Below is a small trained network, with its code and all its weights. Each question gives an input and a target symbol and asks what happens when units are switched off, that is, made to give their printed mean instead of their output.

import numpy as np


def w(rows, s, z=0):
    codes = np.array(rows[::2]) - 128.0
    scale = np.full(codes.shape[1], s)
    scale[-1] = z or s
    return codes * scale


def f(y):
    return y / 2 * (1 + np.tanh(0.7978845608 * (y + 0.044715 * y**3)))


def softmax(a):
    e = np.exp(a - a.max(-1, keepdims=True))
    return e / e.sum(-1, keepdims=True)


def log_softmax(a):
    a = a - a.max(-1, keepdims=True)
    return a - np.log(np.exp(a).sum(-1, keepdims=True))


def net(x, mask):
    ids = ['ΠΦβζημξ'.index(c) for c in x.split()]
    T = len(ids)
    res = E[ids] + P[:T]
    r = res
    for j in range(3):
        rows = slice(2 * j, 2 * j + 2)
        q, k, v = (r @ M[0][rows].T for M in (Q, K, V))
        z = softmax(np.where(np.tri(T) > 0, q @ k.T / 2**0.5, -1e9)) @ v
        o = O[0][rows]
        res = res + np.where(mask[j], z, o[:, -1]) @ o[:, :-1]
    y = f(res @ A[0][:, :-1].T + A[0][:, -1])
    res = res + np.where(mask[3:19], y, B[0][:, -1]) @ B[0][:, :-1]
    return log_softmax(res[-1] @ U[:, :-1].T + U[:, -1])


Q, K, V, O, A, B = {}, {}, {}, {}, {}, {}
E = w([
[157,134,57],'Π',
[213,105,230],'Φ',
[160,80,184],'β',
[156,250,124],'ζ',
[114,102,23],'η',
[63,49,67],'μ',
[2,158,147],'ξ',
],0.0089)
P = w([
[190,58,69],'0',
[227,9,184],'1',
[195,19,193],'2',
[190,30,170],'3',
[181,42,152],'4',
[175,49,135],'5',
[178,62,117],'6',
[182,48,95],'7',
[196,79,103],'8',
[192,72,73],'9',
],0.0013)
Q[0] = w([
[146,172,160],'H0',
[3,69,147],'H0',
[231,110,184],'H1',
[209,172,43],'H1',
[223,76,189],'H2',
[157,155,197],'H2',
],0.033)
K[0] = w([
[125,116,163],'H0',
[217,46,75],'H0',
[161,215,154],'H1',
[210,121,86],'H1',
[155,2,149],'H2',
[177,105,132],'H2',
],0.043)
V[0] = w([
[14,180,190],'H0',
[84,252,114],'H0',
[40,172,58],'H1',
[43,21,152],'H1',
[242,27,2],'H2',
[212,94,54],'H2',
],0.0076)
O[0] = w([
[241,46,63,143],'H0',
[122,60,82,251],'H0',
[217,102,118,159],'H1',
[127,11,126,42],'H1',
[2,196,123,73],'H2',
[80,180,106,128],'H2',
],0.0081,0.0022)
A[0] = w([
[128,93,201,65],'N0',
[122,130,132,110],'N1',
[3,95,92,146],'N2',
[191,156,235,141],'N3',
[155,209,233,158],'N4',
[128,119,134,128],'N5',
[127,97,186,83],'N6',
[90,13,183,180],'N7',
[57,125,40,124],'N8',
[66,93,52,112],'N9',
[177,31,173,89],'N10',
[118,119,116,140],'N11',
[164,204,224,3],'N12',
[116,137,143,126],'N13',
[126,208,9,159],'N14',
[48,215,197,117],'N15',
],0.013,0.0063)
B[0] = w([
[114,105,87,123],'N0',
[123,119,124,119],'N1',
[184,77,166,183],'N2',
[165,44,153,168],'N3',
[109,172,209,189],'N4',
[130,132,125,127],'N5',
[124,108,91,121],'N6',
[178,181,105,192],'N7',
[77,86,160,169],'N8',
[88,83,167,156],'N9',
[111,60,116,195],'N10',
[119,133,136,135],'N11',
[4,85,133,134],'N12',
[120,125,135,125],'N13',
[97,129,51,253],'N14',
[154,199,82,194],'N15',
],0.034,0.0068)
U = w([
[86,195,45,157],'Π',
[95,146,233,228],'Φ',
[239,193,173,36],'β',
[115,135,128,218],'ζ',
[25,21,119,22],'η',
[151,54,226,2],'μ',
[252,84,99,191],'ξ',
],0.0032,0.0014)

Each question gives the input, a string of symbols that net reads in full, and the target symbol t.
The units are the heads (2 rows each of Q, K, V and O) and the neurons (one row each of A and B). Each row of codes is followed by its name. A weight is (code - 128) times the scale printed after its matrix; where a second scale follows, it is the last column's (O, A, B and U).
mask holds one flag per unit, heads first, then neurons. A switched-off unit (its flag False) gives its mean, the last column of its rows in O or B, instead of its output. The means were averaged over made-up inputs and are rounded, as every weight is.
A unit's drop is (log p(t) with every unit on - log p(t) with that unit switched off) / (log p(t) with every unit on - log p(t) with every unit switched off).
The circuit of an input: a set's keep is (log p(t) with only the set's units on - log p(t) with every unit switched off) / (log p(t) with every unit on - log p(t) with every unit switched off). Starting from the 12 units with the biggest drops (on a tie, the unit counted first), units are removed one at a time, each time the one whose removal leaves the highest keep (on an exact tie, the one counted first), for as long as the keep stays at least 0.8.
circuit, biggest first: the units of the circuit, biggest drop first
unit that matters most: the unit with the biggest drop
k most important neurons: the k neurons with the biggest drops, biggest first
heads that matter: for each layer, one digit per head in row order, 1 if its drop is at least 0.15 and else 0, layers parted by /
drop when u is switched off: that unit's drop, to one decimal
input ζ Π β μ Φ Π Π ξ β, target Φ: heads that matter => 011
input ζ Π Π Π Π Π, target η: unit that matters most => H2
input η Φ Π ζ, target Π: circuit, biggest first => N14, N2, H1
input η Π Π Π η, target η: 3 most important neurons => N8, N9, N14
input ξ μ η, target ξ: circuit, biggest first => H2, N7, H1
input Π Φ Φ Π Π, target Π: circuit, biggest first => H0, N15, H2
input Φ β Φ ζ, target Π: heads that matter => 010
input ξ β μ Π η ξ μ ζ β Φ, target μ: circuit, biggest first => N3, N14
input ξ μ ξ Φ, target ξ: circuit, biggest first => H0, N7, N3
input ζ Π Π β, target Φ: circuit, biggest first => H1, N4, H0
input Φ η Φ ζ ξ ξ Φ Φ η μ, target ξ: 2 most important neurons => N7, N10
input Φ ζ Π Π μ, target ξ: circuit, biggest first => N7, H1
input Π Π Φ, target Φ: circuit, biggest first => N4, H0
input Φ Φ μ Π, target Π: unit that matters most => H0
input Π β Π Π Π β, target β: 2 most important neurons => N15, N14
input β Π ξ ξ η Φ, target ξ: 2 most important neurons => N7, N4
input η Φ Π ξ ξ μ μ η β, target ξ: drop when N10 is switched off => 0.2
input Φ Φ Π μ, target μ: drop when N7 is switched off => 0.0
input β Π β μ Π Φ β η, target η: drop when N8 is switched off => 0.7
input μ Π Φ Π ξ β, target ξ: unit that matters most => H1
